Below are the code and all the weights of a small trained network. Each question names an input and a class and asks about switching units off, where a switched-off unit gives its printed mean instead of its output.

import numpy as np


def w(rows, s, z=0):
    codes = np.array(rows[::2]) - 128.0
    scale = np.full(codes.shape[1], s)
    scale[-1] = z or s
    return codes * scale


def f(y):
    return np.maximum(y, 0)


def log_softmax(a):
    a = a - a.max(-1, keepdims=True)
    return a - np.log(np.exp(a).sum(-1, keepdims=True))


def net(x, mask):
    res = np.array(x, float).reshape(1, 4) / 4 @ E
    y = f(res @ A[0][:, :-1].T + A[0][:, -1])
    res = res + np.where(mask, y, B[0][:, -1]) @ B[0][:, :-1]
    return log_softmax(res[-1] @ U[:, :-1].T + U[:, -1])


A, B = {}, {}
E = w([
[186,234,116,126,19,132],'x0',
[185,185,82,64,131,227],'x1',
[240,103,223,159,194,89],'x2',
[175,167,2,174,221,129],'x3',
],0.0099)
A[0] = w([
[162,150,148,60,119,152,193],'n0',
[95,143,78,84,180,144,246],'n1',
[107,59,75,99,96,140,90],'n2',
[170,148,181,126,88,93,133],'n3',
[122,127,191,96,132,171,240],'n4',
[104,131,26,130,123,147,178],'n5',
[94,149,80,113,64,145,198],'n6',
[202,102,189,174,96,146,91],'n7',
[150,97,90,152,158,196,113],'n8',
[113,96,155,102,113,91,100],'n9',
[4,138,91,135,143,153,208],'n10',
[211,148,60,126,173,171,192],'n11',
[74,94,177,173,173,53,207],'n12',
[112,136,119,194,105,59,211],'n13',
[115,136,135,168,165,83,110],'n14',
[154,130,108,120,148,126,101],'n15',
[103,147,152,142,81,144,205],'n16',
[117,91,92,134,109,114,159],'n17',
[162,143,160,112,63,144,204],'n18',
[108,108,136,122,114,156,96],'n19',
[130,80,156,131,173,144,197],'n20',
[190,111,99,148,134,77,255],'n21',
],0.014,0.0038)
B[0] = w([
[125,161,117,165,77,163,191],'n0',
[151,110,58,112,113,153,199],'n1',
[80,146,106,110,113,108,170],'n2',
[186,122,173,127,95,142,199],'n3',
[84,127,113,107,104,172,198],'n4',
[162,127,68,145,125,60,209],'n5',
[163,178,131,85,96,94,213],'n6',
[120,141,150,171,88,130,204],'n7',
[133,134,77,140,148,151,177],'n8',
[90,123,157,130,166,151,175],'n9',
[66,110,78,67,77,70,224],'n10',
[104,189,107,193,223,140,233],'n11',
[130,6,155,166,149,122,249],'n12',
[210,102,183,89,166,103,192],'n13',
[118,102,141,156,109,105,175],'n14',
[116,131,123,139,162,127,154],'n15',
[138,125,156,92,110,125,187],'n16',
[138,115,134,107,120,114,156],'n17',
[159,167,149,130,78,163,209],'n18',
[92,154,132,115,124,131,152],'n19',
[129,93,115,115,155,167,199],'n20',
[111,168,176,168,147,103,198],'n21',
],0.024,0.015)
U = w([
[135,125,4,72,88,5,55],'0',
[43,124,112,34,81,152,11],'1',
[154,189,128,157,2,255,229],'2',
[139,20,168,207,129,80,192],'3',
[138,181,18,183,190,137,253],'4',
[113,240,187,149,178,149,68],'5',
[184,122,156,90,97,101,25],'6',
[42,16,77,93,133,208,188],'7',
],0.0076,0.0012)

Each question gives the input, the list of numbers given to net, and the class t.
The units are the neurons (one row each of A and B). Each row of codes is followed by its name. A weight is (code - 128) times the scale printed after its matrix; where a second scale follows, it is the last column's (A, B and U).
mask holds one flag per neuron, in row order. A switched-off neuron (its flag False) gives its mean, the last column of its row in B, instead of its output. The means were averaged over made-up inputs and are rounded, as every weight is.
A unit's drop is (log p(t) with every unit on - log p(t) with that unit switched off) / (log p(t) with every unit on - log p(t) with every unit switched off).
The circuit of an input: a set's keep is (log p(t) with only the set's units on - log p(t) with every unit switched off) / (log p(t) with every unit on - log p(t) with every unit switched off). Starting from the 12 units with the biggest drops (on a tie, the unit counted first), units are removed one at a time, each time the one whose removal leaves the highest keep (on an exact tie, the one counted first), for as long as the keep stays at least 0.8.
circuit, biggest first: the units of the circuit, biggest drop first
unit that matters most: the unit with the biggest drop
top k neurons: the k neurons with the biggest drops, biggest first
drop of u: that unit's drop, to one decimal
input [2,-5,-5,-7], class 1: top neuron : n10
input [4,-3,-5,-4], class 1: circuit, biggest first : n5, n10
input [-6,6,4,-7], class 2: top 3 neurons : n0, n10, n12
input [-6,-1,-2,5], class 0: top 2 neurons : n10, n5
input [5,-7,-7,-6], class 1: circuit, biggest first : n10, n5
input [-8,6,-5,8], class 0: top 2 neurons : n10, n5
input [8,3,-7,7], class 0: top 2 neurons : n5, n6
input [-7,7,4,-1], class 4: top 3 neurons : n12, n11, n10
input [-8,-6,-5,1], class 7: circuit, biggest first : n12, n10
input [5,-4,1,2], class 6: top 3 neurons : n12, n11, n13
input [6,-8,-2,4], class 6: top 2 neurons : n13, n11
input [-4,8,5,-2], class 4: top 3 neurons : n11, n3, n18
input [6,3,-7,8], class 0: top 3 neurons : n5, n6, n10
input [5,-5,2,-6], class 2: unit that matters most : n18
input [-3,-5,-7,-8], class 1: top 2 neurons : n10, n6
input [-8,1,-1,5], class 0: drop of n5 : 2.1
input [-5,7,0,-2], class 4: drop of n10 : 0.2
input [-7,2,-7,-4], class 0: drop of n9 : 0.0
